Below are the code and all the weights of a small trained network. Each question names an input and a target symbol and asks about switching units off, where a switched-off unit gives its printed mean instead of its output.

import numpy as np


def w(rows, s, z=0):
    codes = np.array(rows[::2]) - 128.0
    scale = np.full(codes.shape[1], s)
    scale[-1] = z or s
    return codes * scale


def f(y):
    return np.maximum(y, 0)


def softmax(a):
    e = np.exp(a - a.max(-1, keepdims=True))
    return e / e.sum(-1, keepdims=True)


def log_softmax(a):
    a = a - a.max(-1, keepdims=True)
    return a - np.log(np.exp(a).sum(-1, keepdims=True))


def net(x, mask):
    ids = ['ΓΛΞΠΩδζηθ'.index(c) for c in x.split()]
    T = len(ids)
    res = E[ids] + P[:T]
    u = 0
    for l in range(3):
        q, k, v = (res @ M[l].T for M in (Q, K, V))
        z = softmax(np.where(np.tri(T) > 0, q @ k.T / 3**0.5, -1e9)) @ v
        res = res + np.where(mask[u], z, O[l][:, -1]) @ O[l][:, :-1]
        u += 1
        y = f(res @ A[l][:, :-1].T + A[l][:, -1])
        res = res + np.where(mask[u : u + 4], y, B[l][:, -1]) @ B[l][:, :-1]
        u += 4
    return log_softmax(res[-1] @ U[:, :-1].T + U[:, -1])


Q, K, V, O, A, B = {}, {}, {}, {}, {}, {}
E = w([
[189,189,134,128],'Γ',
[184,197,133,117],'Λ',
[254,74,107,60],'Ξ',
[95,83,108,115],'Π',
[112,100,154,144],'Ω',
[102,186,119,162],'δ',
[73,139,73,60],'ζ',
[96,142,122,130],'η',
[120,142,164,199],'θ',
],0.0097)
P = w([
[148,45,139,92],'0',
[33,199,240,252],'1',
[65,221,186,180],'2',
[91,217,157,174],'3',
[108,206,143,187],'4',
[115,205,127,186],'5',
[118,197,118,198],'6',
[139,194,119,185],'7',
[126,206,102,221],'8',
[135,203,100,187],'9',
[145,191,104,202],'10',
[142,201,106,209],'11',
],0.0036)
Q[0] = w([
[149,243,104,195],'0.h1',
[203,80,121,192],'0.h1',
[119,232,118,254],'0.h1',
],0.0054)
K[0] = w([
[253,26,111,91],'0.h1',
[149,169,18,67],'0.h1',
[217,56,132,112],'0.h1',
],0.0049)
V[0] = w([
[63,108,246,188],'0.h1',
[122,249,99,191],'0.h1',
[254,111,156,152],'0.h1',
],0.0065)
O[0] = w([
[174,32,157,223,211],'0.h1',
[63,105,251,106,253],'0.h1',
[193,253,156,100,95],'0.h1',
],0.0062,0.0026)
A[0] = w([
[251,182,141,102,145],'0.n1',
[230,8,138,102,202],'0.n2',
[254,189,149,121,102],'0.n3',
[75,108,210,182,254],'0.n4',
],0.0057,0.0025)
B[0] = w([
[77,168,179,14,148],'0.n1',
[234,254,51,163,146],'0.n2',
[37,178,188,1,146],'0.n3',
[114,101,194,205,254],'0.n4',
],0.0054,0.0052)
Q[1] = w([
[165,159,203,166],'1.h1',
[50,114,44,59],'1.h1',
[4,106,93,100],'1.h1',
],0.0042)
K[1] = w([
[193,112,57,121],'1.h1',
[6,131,253,195],'1.h1',
[54,79,168,233],'1.h1',
],0.0051)
V[1] = w([
[103,67,225,220],'1.h1',
[254,178,110,163],'1.h1',
[177,205,29,73],'1.h1',
],0.0056)
O[1] = w([
[96,143,170,194,252],'1.h1',
[255,122,115,207,110],'1.h1',
[170,97,97,84,24],'1.h1',
],0.0078,0.0041)
A[1] = w([
[225,124,96,183,252],'1.n1',
[134,45,34,157,206],'1.n2',
[34,141,191,144,168],'1.n3',
[69,75,2,109,188],'1.n4',
],0.006,0.0033)
B[1] = w([
[217,82,39,207,160],'1.n1',
[131,6,124,113,134],'1.n2',
[68,167,204,105,254],'1.n3',
[132,3,113,70,138],'1.n4',
],0.0061,0.0078)
Q[2] = w([
[28,150,227,120],'2.h1',
[254,112,40,139],'2.h1',
[243,87,33,111],'2.h1',
],0.0067)
K[2] = w([
[214,119,81,108],'2.h1',
[2,139,164,142],'2.h1',
[34,122,175,150],'2.h1',
],0.0087)
V[2] = w([
[128,39,47,2],'2.h1',
[122,26,30,10],'2.h1',
[57,251,195,38],'2.h1',
],0.0072)
O[2] = w([
[102,77,92,23,94],'2.h1',
[103,75,90,45,99],'2.h1',
[76,254,138,17,1],'2.h1',
],0.0093,0.0043)
A[2] = w([
[142,233,159,175,197],'2.n1',
[206,241,141,115,60],'2.n2',
[254,91,139,246,106],'2.n3',
[165,29,15,50,253],'2.n4',
],0.0055,0.0044)
B[2] = w([
[127,183,60,121,248],'2.n1',
[78,25,5,98,166],'2.n2',
[192,120,170,3,249],'2.n3',
[119,188,107,224,218],'2.n4',
],0.0068,0.015)
U = w([
[119,161,167,29,170],'Γ',
[111,157,177,24,105],'Λ',
[212,174,11,127,64],'Ξ',
[106,67,40,255,1],'Π',
[192,27,192,80,249],'Ω',
[46,229,66,242,199],'δ',
[30,75,64,111,47],'ζ',
[55,86,195,162,191],'η',
[215,186,177,178,94],'θ',
],0.0037,0.0017)

Each question gives the input, a string of symbols that net reads in full, and the target symbol t.
The units are the heads (3 rows each of Q, K, V and O) and the neurons (one row each of A and B). Each row of codes is followed by its name. A weight is (code - 128) times the scale printed after its matrix; where a second scale follows, it is the last column's (O, A, B and U).
mask holds one flag per unit, layer by layer, with each layer's heads first. A switched-off unit (its flag False) gives its mean, the last column of its rows in O or B, instead of its output. The means were averaged over made-up inputs and are rounded, as every weight is.
A unit's drop is (log p(t) with every unit on - log p(t) with that unit switched off) / (log p(t) with every unit on - log p(t) with every unit switched off).
The circuit of an input: a set's keep is (log p(t) with only the set's units on - log p(t) with every unit switched off) / (log p(t) with every unit on - log p(t) with every unit switched off). Starting from the 12 units with the biggest drops (on a tie, the unit counted first), units are removed one at a time, each time the one whose removal leaves the highest keep (on an exact tie, the one counted first), for as long as the keep stays at least 0.8.
circuit, biggest first: the units of the circuit, biggest drop first
k most important neurons: the k neurons with the biggest drops, biggest first
k most important neurons of layer l: the k neurons of layer l with the biggest drops, biggest first
drop when u is switched off: that unit's drop, to one decimal
input δ η θ Ω θ ζ Ω δ ζ ζ ζ, target δ: circuit, biggest first : 2.h1, 2.n3
input δ ζ Ω Π, target δ: circuit, biggest first : 2.h1, 2.n3
input Ω η Ω ζ η, target Ω: 3 most important neurons : 0.n2, 2.n3, 1.n1
input ζ Π θ Ω δ θ Γ Λ Γ Γ, target ζ: 2 most important neurons of layer 1 : 1.n4, 1.n3
input θ Π θ η Γ Ω δ, target θ: 2 most important neurons : 2.n3, 0.n2
input Π θ θ θ η δ ζ Γ Π ζ, target Π: 2 most important neurons : 2.n4, 0.n2
input Λ δ η, target Λ: 2 most important neurons : 0.n3, 0.n1
input ζ η δ Γ δ θ θ δ δ Λ θ, target ζ: 2 most important neurons : 1.n4, 0.n4
input θ θ δ θ, target θ: circuit, biggest first : 2.h1, 2.n3, 0.h1, 1.h1
input Λ θ η Λ δ δ θ, target Λ: 3 most important neurons : 0.n3, 0.n1, 0.n4
input Γ ζ ζ ζ Λ Λ Ω δ, target Γ: 3 most important neurons of layer 0 : 0.n3, 0.n1, 0.n4
input θ δ η Γ δ δ θ δ θ Γ, target θ: most important neuron of layer 1 : 1.n1
input Π η δ Γ η Γ Γ δ θ Π Γ δ, target Π: 2 most important neurons of layer 0 : 0.n2, 0.n4
input δ ζ Γ Ω δ Λ δ Π, target δ: 2 most important neurons : 2.n3, 2.n1
input Γ θ δ θ ζ, target Γ: most important neuron : 0.n3
input θ ζ δ Λ, target θ: 3 most important neurons : 0.n2, 2.n3, 1.n1
input Λ δ δ δ θ ζ η θ θ δ, target Λ: 4 most important neurons : 0.n3, 0.n1, 0.n4, 2.n4
input Ω δ δ Λ, target Ω: 4 most important neurons : 0.n2, 1.n1, 2.n3, 1.n3
input θ ζ Π ζ θ δ Ω Λ δ ζ δ Ξ, target Ξ: 3 most important neurons of layer 2 : 2.n2, 2.n1, 2.n4
input ζ ζ Ξ ζ Ω Ξ Ω δ ζ, target ζ: 3 most important neurons : 0.n4, 2.n3, 1.n4
input η Ω Ω Ξ, target Ξ: 3 most important neurons : 0.n2, 2.n2, 2.n1
input Ω θ θ Γ δ δ Π Γ θ ζ Ω θ, target Ω: 3 most important neurons : 0.n2, 2.n3, 1.n1
input Π δ Ω δ δ δ Ω, target Π: 2 most important neurons of layer 2 : 2.n4, 2.n3
input θ Λ δ Γ ζ Ω η η Π Λ Π ζ, target θ: 2 most important neurons of layer 1 : 1.n1, 1.n3
input Ω Π Ω δ δ ζ θ Ω Ω δ ζ θ, target Ω: drop when 0.h1 is switched off : 1.4
input ζ δ Ω, target ζ: drop when 1.h1 is switched off : 0.4
input θ δ δ Ω θ δ, target θ: drop when 1.h1 is switched off : 0.2
